[-2.38,2.06,-4.19,-7.59] : A
[-3.45,3.23,-4.97,-3.63] : Y
[-4.99,0.25,-1.62,4.03] : W
[3.16,5.37,-3.26,-0.88] : F
[8.70,1.26,-1.48,0.06] : X
[-6.77,4.72,-2.15,-2.69] : K
key -> tag
[-2.16] -> K_554
[-4.96] -> K_359
[4.72] -> K_3
[-1.62] -> K_879
[-4.97] -> K_239
[-2.15] -> K_249
join K 3:  | K_249
len: [-6.77,4.72,-2.15] | 3
which: [3.16,5.37,-3.26,-0.88] | F
which: [-2.38,2.06,-4.19,-7.59] | A
len: [-3.45,3.23,-4.97] | 3

[-5.18,6.31,-6.61,8.38,-7.12,3.60,-0.97,-1.71,1.72,-2.23,2.39,-1.15,2.99,-4.84,5.30,-5.99,4.13,-2.58,2.11,-0.78,-0.23,-0.37,-0.98,0.15,-0.18,0.08,1.38,-1.45,1.05,0.04,-1.20,2.58] = Z
[-2.45,2.96,-5.41,6.52,-6.68,8.39,-7.12,4.76,-0.98,-2.14,1.71,-0.54,1.87,-1.82,3.10,-4.26,5.34,-5.15,4.13,-3.16,0.93,-1.05,0.02,-0.13,-0.12,0.16,-0.66,-0.05,1.08,-2.08,1.11,-0.04] = R
[-5.18,6.31,-6.61,8.38,-7.12,3.60,-0.97,-1.71,1.72,-2.23,2.39,-1.15,2.99,-4.84,5.30,-5.99,4.13,-3.17,2.11,-0.78,-0.23,-0.37,-0.32,0.15,-0.18,0.08,1.38,-1.45,1.05,0.04,-1.20,0.69] = G
[-5.18,6.31,-6.61,8.38,-7.12,3.60,-0.97,-1.71,1.72,-2.23,2.39,-1.15,2.99,-4.84,5.30,-5.99,4.13,-3.17,2.11,-0.78,-0.23,-0.37,-0.32,0.15,-0.18,0.08,1.38,-1.45,1.05,0.04,-1.20,2.58] = N
[-6.08,7.66,-5.20,2.38,-1.02,-0.67,4.24,-5.49,6.25,-5.95,7.35,-8.52,5.21,-0.33,-1.63,0.89,-1.73,2.24,-2.54,3.13,-4.05,6.30,-5.19,4.65,-3.23,2.17,-0.72,-0.18,0.14,-0.09,0.48,-0.22] = Q
[-1.59,-0.81,4.23,-5.37,6.21,-7.03,7.37,-7.16,4.80,-1.49,-1.69,0.67,-1.80,1.11,-2.54,2.32,-4.33,5.32,-5.15,4.15,-2.21,1.54,-0.75,-0.27,-0.03,-0.16,0.42,-0.67,0.09,1.05,-1.76,0.66] = M
[2.43,-0.26,-2.00,3.68,-5.46,6.01,-6.68,7.36,-7.11,4.66,-0.96,-0.48,1.09,-0.94,2.28,-1.37,3.13,-4.35,5.35,-5.15,3.77,-2.91,2.02,-0.74,-0.08,0.09,-0.42,0.36,-0.61,0.00,1.13,-1.32] = S
[3.72,-5.13,6.19,-6.23,7.37,-7.97,4.77,-0.93,-1.72,0.81,-1.80,1.23,-2.40,2.14,-4.34,6.23,-5.14,4.10,-3.14,2.10,-0.31,-0.52,0.20,-0.48,0.13,-0.43,-0.01,1.28,-1.75,1.01,0.16,-0.62] = B
[6.59,-7.54,7.34,-6.53,4.77,-0.13,-1.73,1.74,-1.83,1.56,-2.60,2.18,-3.55,6.43,-5.15,3.84,-3.13,2.06,-0.72,-0.11,-0.20,-0.75,0.54,-0.68,-0.05,0.73,-1.46,1.24,0.19,-0.94,2.29,-3.62] = D
Table of tags by key:
[1.74] -> K_565
[-1.71] -> K_851
[1.73] -> K_414
[1.75] -> K_454
[-1.70] -> K_294
[-0.68] -> K_357
join D 8:  | K_565
gone Z: [1.05,1.38,-5.99,-2.23,2.58,-0.37,5.30,-0.78,-7.12,-2.58,0.04,-5.18,-0.18,1.72,0.15,8.38,2.39,-6.61,4.13,0.08,2.11,-4.84,-1.71,6.31,-1.45,-1.15,2.99,-0.23,-0.98,3.60,-1.20] | [-0.97]
which: [-1.59,-0.81,4.23,-5.37,6.21,-7.03,7.37,-7.16,4.80,-1.49,-1.69,0.67,-1.80,1.11,-2.54,2.32,-4.33,5.32,-5.15,4.15,-2.21,1.54,-0.75,-0.27,-0.03,-0.16,0.42,-0.67,0.09,1.05,-1.76,0.66] | M
which: [-5.18,6.31,-6.61,8.38,-7.12,3.60,-0.97,-1.71,1.72,-2.23,2.39,-1.15,2.99,-4.84,5.30,-5.99,4.13,-2.58,2.11,-0.78,-0.23,-0.37,-0.98,0.15,-0.18,0.08,1.38,-1.45,1.05,0.04,-1.20,2.58] | Z
which: [-5.18,6.31,-6.61,8.38,-7.12,3.60,-0.97,-1.71,1.72,-2.23,2.39,-1.15,2.99,-4.84,5.30,-5.99,4.13,-3.17,2.11,-0.78,-0.23,-0.37,-0.32,0.15,-0.18,0.08,1.38,-1.45,1.05,0.04,-1.20,0.69] | G

